[[152 120 112]
 [125 138  98]
 [128 155 146]
 [142 132 110]
 [132 124 143]
 [157 134 117]
 [117 109 109]]
=>
[[128 155 146]
 [132 124 143]
 [157 134 117]
 [152 120 112]
 [142 132 110]
 [117 109 109]
 [125 138  98]]

[[131 124 130 129 118 134 122 124 127 129 132 122 117 134 118]
 [123 132 135 126 117 138 117 152 143  99 118 126 129 133 139]
 [129 133 112 127 135 130 144 130 122 123 129 136 117 115 128]
 [124 117 136 133 131 133 129 128 130 129 125 127 133 123 138]]
=>
[[124 117 136 133 131 133 129 128 130 129 125 127 133 123 138]
 [123 132 135 126 117 138 117 152 143  99 118 126 129 133 139]
 [131 124 130 129 118 134 122 124 127 129 132 122 117 134 118]
 [129 133 112 127 135 130 144 130 122 123 129 136 117 115 128]]

[[132 155 133 122 120 121 134 123 128 129]
 [142 125 122 125 125 102 120 147 128 108]
 [126 119 134 126 148 113 137 128 128 117]
 [ 99 133 127 119 127 142 131 132 128 134]]
=>
[[126 119 134 126 148 113 137 128 128 117]
 [132 155 133 122 120 121 134 123 128 129]
 [ 99 133 127 119 127 142 131 132 128 134]
 [142 125 122 125 125 102 120 147 128 108]]

[[113 105 119 128]
 [130 113 140 114]
 [100 116 132 142]
 [141 139 133 142]
 [140 118 135 150]]
=>
[[130 113 140 114]
 [140 118 135 150]
 [141 139 133 142]
 [100 116 132 142]
 [113 105 119 128]]

[[126 108 139 123 132 114]
 [127 122 128 140 154 109]
 [123 143 129 133 132 107]
 [136 153 114 121 141 124]
 [124 158 118 145 125 134]
 [134 141 117 129 129 144]
 [128  99 137 126 137 122]]
=>
[[126 108 139 123 132 114]
 [128  99 137 126 137 122]
 [123 143 129 133 132 107]
 [127 122 128 140 154 109]
 [124 158 118 145 125 134]
 [134 141 117 129 129 144]
 [136 153 114 121 141 124]]

[[128 125 109 120 128 136 117 139 117 108 142 140 127 137]
 [130 107 144 133 138 118 133 115 121 134 115 148 133 121]
 [120 130 118 137 133 129 131 137 111 143 139 109 103 120]
 [118 120 132 128 125 111 149 136 130 139 109 117 112 132]
 [145 114 149 143 119 138 121 141 126 139 136 126 138 120]
 [150 114 133 124 129 133 116 145 108 117 123 140 140 130]]
=>
[[145 114 149 143 119 138 121 141 126 139 136 126 138 120]
 [130 107 144 133 138 118 133 115 121 134 115 148 133 121]
 [150 114 133 124 129 133 116 145 108 117 123 140 140 130]
 [118 120 132 128 125 111 149 136 130 139 109 117 112 132]
 [120 130 118 137 133 129 131 137 111 143 139 109 103 120]
 [128 125 109 120 128 136 117 139 117 108 142 140 127 137]]

[[144 134 127 135 122 111 125]
 [115 107 118 118 142 127 108]
 [128 136 137 128 135 102 130]
 [112 126 139 130 133 116 150]
 [141 122 138 141 142 119 130]
 [134 144 125 118 134 129 104]
 [131 123 113 128 136 130 146]]
=>
[[112 126 139 130 133 116 150]
 [141 122 138 141 142 119 130]
 [128 136 137 128 135 102 130]
 [144 134 127 135 122 111 125]
 [134 144 125 118 134 129 104]
 [115 107 118 118 142 127 108]
 [131 123 113 128 136 130 146]]

[[120 124 110]
 [152 125 130]
 [119 145 134]]
=>
[[119 145 134]
 [152 125 130]
 [120 124 110]]

[[122 139 126 116 134 136 127 116 135 137]
 [132 149 134 132 117 126 120 149 129 118]
 [133 128 136 135 135 122 115 136 131 112]
 [117 131 121 110 128 124 115 131 124 121]
 [133 132 112 117 117 139 129 140 123 151]]
=>
[[133 128 136 135 135 122 115 136 131 112]
 [132 149 134 132 117 126 120 149 129 118]
 [122 139 126 116 134 136 127 116 135 137]
 [117 131 121 110 128 124 115 131 124 121]
 [133 132 112 117 117 139 129 140 123 151]]
---
[[140 131 133 141 117 152]
 [142 109 127 115 113 129]
 [130 132 139 131 119 136]]
=>
[[142 109 127 115 113 129]
 [140 131 133 141 117 152]
 [130 132 139 131 119 136]]

[[130 135 126 110 118 143 124 156 141 127 129 130 129]
 [132 136 129 125 124 120 131 124 138 121 123 131 129]]
=>
[[132 136 129 125 124 120 131 124 138 121 123 131 129]
 [130 135 126 110 118 143 124 156 141 127 129 130 129]]

[[125 134 131]
 [129 127 129]
 [131 157 125]
 [139 148 123]]
=>
[[139 148 123]
 [131 157 125]
 [129 127 129]
 [125 134 131]]

[[128 127 123 126 130 133 127 125 129]
 [135 128 127 144 121 125 129 118 130]
 [125 135 139 125 128 127 129 125 127]
 [131 134 140 134 125 124 135 116 127]
 [121 134 139 107 138 124 132 142 120]
 [129 124 126 125 130 126 129 135 127]
 [133 105 120 127 131 129 130 132 130]]
=>
[[135 128 127 144 121 125 129 118 130]
 [133 105 120 127 131 129 130 132 130]
 [131 134 140 134 125 124 135 116 127]
 [129 124 126 125 130 126 129 135 127]
 [128 127 123 126 130 133 127 125 129]
 [125 135 139 125 128 127 129 125 127]
 [121 134 139 107 138 124 132 142 120]]

[[121 133 138 140 144 126 124 111 132]
 [125 143 127 154 137 134 118 132 124]
 [142 132 120 156 122 123 130 129 119]
 [128 130 116 129 136 122 139 126 114]
 [122 121 115 129 141 138 146 120 126]
 [141 119 134 132 117 119 126 129 115]
 [115 122 130 132 133 139 147 123 121]]
=>
[[142 132 120 156 122 123 130 129 119]
 [141 119 134 132 117 119 126 129 115]
 [128 130 116 129 136 122 139 126 114]
 [125 143 127 154 137 134 118 132 124]
 [122 121 115 129 141 138 146 120 126]
 [121 133 138 140 144 126 124 111 132]
 [115 122 130 132 133 139 147 123 121]]

[[118 150 154 115 115]
 [120 142 144 121 121]]
=>
[[120 142 144 121 121]
 [118 150 154 115 115]]

[[114 136 127 135 113]
 [130 127 129 126 126]
 [127 128 127 128 127]
 [110 108 146 107 102]]
=>
[[130 127 129 126 126]
 [127 128 127 128 127]
 [114 136 127 135 113]
 [110 108 146 107 102]]

[[126 132 123 130 133]
 [131 135 122 118 121]
 [134 139 121 113 117]
 [132 128 128 132 130]
 [128 129 129 128 128]
 [104 107 146 143 126]
 [127 123 126 128 129]
 [139 118 146 152 117]]
=>
[[139 118 146 152 117]
 [134 139 121 113 117]
 [132 128 128 132 130]
 [131 135 122 118 121]
 [128 129 129 128 128]
 [127 123 126 128 129]
 [126 132 123 130 133]
 [104 107 146 143 126]]
---
[[143 131 103]
 [143 131 106]
 [121 123 117]]
=>
[143 131 117]

[[128 117 112 131 130]
 [140 132 138 110 130]
 [149 106 135 106  99]
 [125 110 114  98 106]]
=>
[128 132 135  98]

[[119 150 138 129 126]
 [129 131 147 112 134]
 [118 144 121 143 122]]
=>
[119 131 121]

[[140 128 119]
 [147 133 130]
 [127 119 153]
 [124 126 109]]
=>
[140 133 153]

[[135 135 132]
 [135 124 129]
 [121 107 117]
 [136 139 134]]
=>
[135 124 117]

[[134 113 131 112]
 [125 119 114 127]
 [141 132 126 140]
 [124 122 129 102]]
=>
[134 119 126 102]

[[124 154]
 [113 152]]
=>
[124 152]
---
[[136 128 154 132]
 [144 128 146 142]]
=>
[136 128]

[[118 140  99]
 [128 148 100]
 [131 124 115]]
=>
[118 148 115]

[[119 144]
 [152 121]]
=>
[119 121]

[[124 125]
 [105 100]
 [135 154]]
=>
[124 100]

[[115 124 125 120]
 [126 133 119 102]]
=>
[115 133]

[[108 140]
 [144 149]
 [152 133]]
=>
[108 149]

[[144 113 122 126 112]
 [134 140 106 113 120]
 [146 146 101 119 120]
 [128 130 143 136 137]]
=>
[144 140 101 136]

[[136 129 105 128 126]
 [122 125 126 131 129]]
=>
[136 125]
